Below is a small trained network, with its code and all its weights. Each question gives an input and a class and asks what happens when units are switched off, that is, made to give their printed mean instead of their output.

import numpy as np


def w(rows, s, z=0):
    codes = np.array(rows[::2]) - 128.0
    scale = np.full(codes.shape[1], s)
    scale[-1] = z or s
    return codes * scale


def f(y):
    return y / 2 * (1 + np.tanh(0.7978845608 * (y + 0.044715 * y**3)))


def log_softmax(a):
    a = a - a.max(-1, keepdims=True)
    return a - np.log(np.exp(a).sum(-1, keepdims=True))


def net(x, mask):
    res = np.array(x, float).reshape(1, 7) / 4 @ E
    y = f(res @ A[0][:, :-1].T + A[0][:, -1])
    res = res + np.where(mask, y, B[0][:, -1]) @ B[0][:, :-1]
    return log_softmax(res[-1] @ U[:, :-1].T + U[:, -1])


A, B = {}, {}
E = w([
[128,127,127,127],'x0',
[133,129,124,125],'x1',
[121,132,127,129],'x2',
[139,127,126,122],'x3',
[183,183,86,254],'x4',
[150,242,210,90],'x5',
[119,130,130,127],'x6',
],0.0071)
A[0] = w([
[149,156,96,183,81],'N0',
[111,58,58,142,68],'N1',
[169,162,113,207,102],'N2',
[77,89,129,46,104],'N3',
[149,171,87,203,107],'N4',
[100,121,128,126,254],'N5',
[157,255,205,87,112],'N6',
],0.0083,0.0085)
B[0] = w([
[37,70,220,14,134],'N0',
[2,62,118,175,148],'N1',
[87,126,210,37,158],'N2',
[105,165,227,46,169],'N3',
[95,120,252,6,161],'N4',
[243,213,83,158,253],'N5',
[23,4,39,212,193],'N6',
],0.0081,0.0075)
U = w([
[28,8,71,201,20],'0',
[109,139,244,59,3],'1',
[182,148,101,168,217],'2',
[181,170,98,158,196],'3',
[178,159,112,164,173],'4',
[171,172,107,164,167],'5',
],0.011,0.0042)

Each question gives the input, the list of numbers given to net, and the class t.
The units are the neurons (one row each of A and B). Each row of codes is followed by its name. A weight is (code - 128) times the scale printed after its matrix; where a second scale follows, it is the last column's (A, B and U).
mask holds one flag per neuron, in row order. A switched-off neuron (its flag False) gives its mean, the last column of its row in B, instead of its output. The means were averaged over made-up inputs and are rounded, as every weight is.
A unit's drop is (log p(t) with every unit on - log p(t) with that unit switched off) / (log p(t) with every unit on - log p(t) with every unit switched off).
The circuit of an input: a set's keep is (log p(t) with only the set's units on - log p(t) with every unit switched off) / (log p(t) with every unit on - log p(t) with every unit switched off). Starting from all 7 units, units are removed one at a time, each time the one whose removal leaves the highest keep (on an exact tie, the one counted first), for as long as the keep stays at least 0.8.
circuit, biggest first: the units of the circuit, biggest drop first
k most important neurons: the k neurons with the biggest drops, biggest first
drop when u is switched off: that unit's drop, to one decimal
input [2,8,5,6,6,-5,0], class 1: circuit, biggest first	(N4; N2; N0)
input [-1,3,1,2,-4,-6,8], class 4: circuit, biggest first	(N6)
input [-7,3,5,4,7,6,5], class 1: 3 most important neurons	(N4; N2; N0)
input [-4,-2,0,-3,5,5,-4], class 0: 2 most important neurons	(N6; N5)
input [-6,-3,-1,1,-3,-5,6], class 3: 2 most important neurons	(N6; N5)
input [-8,0,-4,3,-7,5,-4], class 3: circuit, biggest first	(N4; N2)
input [-5,2,2,4,6,-4,4], class 1: 4 most important neurons	(N4; N2; N0; N6)
input [6,1,6,4,8,7,2], class 1: 2 most important neurons	(N4; N2)
input [-4,4,-8,2,-6,-5,-2], class 5: 2 most important neurons	(N6; N4)
input [-4,-2,2,-8,8,7,-6], class 1: drop when N2 is switched off	0.4
input [-6,-1,-4,3,-3,7,1], class 0: drop when N4 is switched off	0.0
input [-6,-6,-4,-3,8,-4,3], class 1: drop when N0 is switched off	0.1
input [6,-1,3,-2,8,-2,-2], class 1: drop when N4 is switched off	0.3
